Below are the code and all the weights of a small trained network. Each question names an input and a class and asks about switching units off, where a switched-off unit gives its printed mean instead of its output.

import numpy as np


def w(rows, s, z=0):
    codes = np.array(rows[::2]) - 128.0
    scale = np.full(codes.shape[1], s)
    scale[-1] = z or s
    return codes * scale


def f(y):
    return y / 2 * (1 + np.tanh(0.7978845608 * (y + 0.044715 * y**3)))


def log_softmax(a):
    a = a - a.max(-1, keepdims=True)
    return a - np.log(np.exp(a).sum(-1, keepdims=True))


def net(x, mask):
    res = np.array(x, float).reshape(1, 3) / 4 @ E
    y = f(res @ A[0][:, :-1].T + A[0][:, -1])
    res = res + np.where(mask, y, B[0][:, -1]) @ B[0][:, :-1]
    return log_softmax(res[-1] @ U[:, :-1].T + U[:, -1])


A, B = {}, {}
E = w([
[103,122,171,250,110],'x0',
[110,155,216,101,112],'x1',
[171,123,128,159,34],'x2',
],0.015)
A[0] = w([
[40,142,169,177,112,128],'n0',
[182,171,105,76,98,119],'n1',
[156,217,94,78,98,111],'n2',
[96,206,228,73,88,2],'n3',
[117,39,168,183,88,171],'n4',
[182,160,107,109,22,150],'n5',
[54,134,135,91,175,196],'n6',
[64,121,127,130,148,143],'n7',
[173,91,40,161,142,79],'n8',
[135,99,183,182,85,171],'n9',
[48,183,150,255,145,217],'n10',
[66,197,228,77,56,16],'n11',
[184,7,82,139,146,99],'n12',
[34,194,219,136,60,73],'n13',
[203,140,112,134,56,139],'n14',
[165,106,64,64,177,98],'n15',
[193,104,94,36,167,81],'n16',
[26,155,101,122,177,194],'n17',
[96,131,59,59,118,76],'n18',
[121,27,46,180,151,114],'n19',
[153,123,161,204,158,186],'n20',
[151,79,66,146,137,118],'n21',
[182,126,116,99,166,209],'n22',
[189,113,161,133,73,96],'n23',
[174,81,144,108,39,131],'n24',
[171,162,160,21,106,69],'n25',
[132,138,112,122,58,165],'n26',
[106,155,116,120,210,109],'n27',
[71,139,113,108,209,180],'n28',
[104,134,145,107,194,185],'n29',
[110,157,127,197,136,111],'n30',
],0.0089,0.00097)
B[0] = w([
[166,211,96,173,67,197],'n0',
[239,156,62,195,204,192],'n1',
[168,216,79,224,181,188],'n2',
[20,137,107,40,62,218],'n3',
[175,140,122,113,163,205],'n4',
[134,70,215,218,213,218],'n5',
[136,78,136,164,180,183],'n6',
[171,117,181,178,137,145],'n7',
[19,175,167,5,43,189],'n8',
[142,150,127,152,139,210],'n9',
[216,153,57,124,138,255],'n10',
[44,88,127,5,42,226],'n11',
[54,103,144,39,97,177],'n12',
[94,182,143,58,132,223],'n13',
[117,55,206,164,217,199],'n14',
[146,138,138,90,134,226],'n15',
[197,174,87,185,89,242],'n16',
[125,57,197,197,178,182],'n17',
[178,162,103,133,115,204],'n18',
[23,113,57,43,44,200],'n19',
[220,199,59,130,119,191],'n20',
[14,61,136,58,66,169],'n21',
[137,120,94,155,153,171],'n22',
[102,78,122,197,162,184],'n23',
[133,1,167,204,197,202],'n24',
[177,207,35,148,92,231],'n25',
[140,6,183,190,177,170],'n26',
[118,96,161,163,164,179],'n27',
[116,42,165,146,181,195],'n28',
[144,111,152,186,169,174],'n29',
[228,182,51,92,136,179],'n30',
],0.0047,0.0098)
U = w([
[198,251,82,142,112,153],'0',
[95,38,233,167,206,223],'1',
[2,151,134,48,26,3],'2',
],0.0091,0.00049)

Each question gives the input, the list of numbers given to net, and the class t.
The units are the neurons (one row each of A and B). Each row of codes is followed by its name. A weight is (code - 128) times the scale printed after its matrix; where a second scale follows, it is the last column's (A, B and U).
mask holds one flag per neuron, in row order. A switched-off neuron (its flag False) gives its mean, the last column of its row in B, instead of its output. The means were averaged over made-up inputs and are rounded, as every weight is.
A unit's drop is (log p(t) with every unit on - log p(t) with that unit switched off) / (log p(t) with every unit on - log p(t) with every unit switched off).
The circuit of an input: a set's keep is (log p(t) with only the set's units on - log p(t) with every unit switched off) / (log p(t) with every unit on - log p(t) with every unit switched off). Starting from the 12 units with the biggest drops (on a tie, the unit counted first), units are removed one at a time, each time the one whose removal leaves the highest keep (on an exact tie, the one counted first), for as long as the keep stays at least 0.8.
units of the circuit, in order: the units of the circuit, biggest drop first
k most important neurons: the k neurons with the biggest drops, biggest first
drop of u: that unit's drop, to one decimal
input [0,6,4], class 2: units of the circuit, in order => (n11)
input [-5,-7,7], class 1: units of the circuit, in order => (n5 n14)
input [-8,8,2], class 0: 4 most important neurons => (n25 n1 n2 n16)
input [-5,-4,-6], class 1: 2 most important neurons => (n28 n17)
input [6,-2,-6], class 0: 2 most important neurons => (n10 n20)
input [2,-8,7], class 2: 2 most important neurons => (n8 n19)
input [-8,8,1], class 0: 2 most important neurons => (n25 n1)
input [4,5,4], class 2: 2 most important neurons => (n11 n3)
input [7,8,1], class 2: 3 most important neurons => (n11 n3 n13)
input [-3,-1,-4], class 1: drop of n10 => 0.3
input [6,8,-7], class 2: drop of n11 => 0.5
input [8,6,-7], class 0: drop of n0 => 0.2
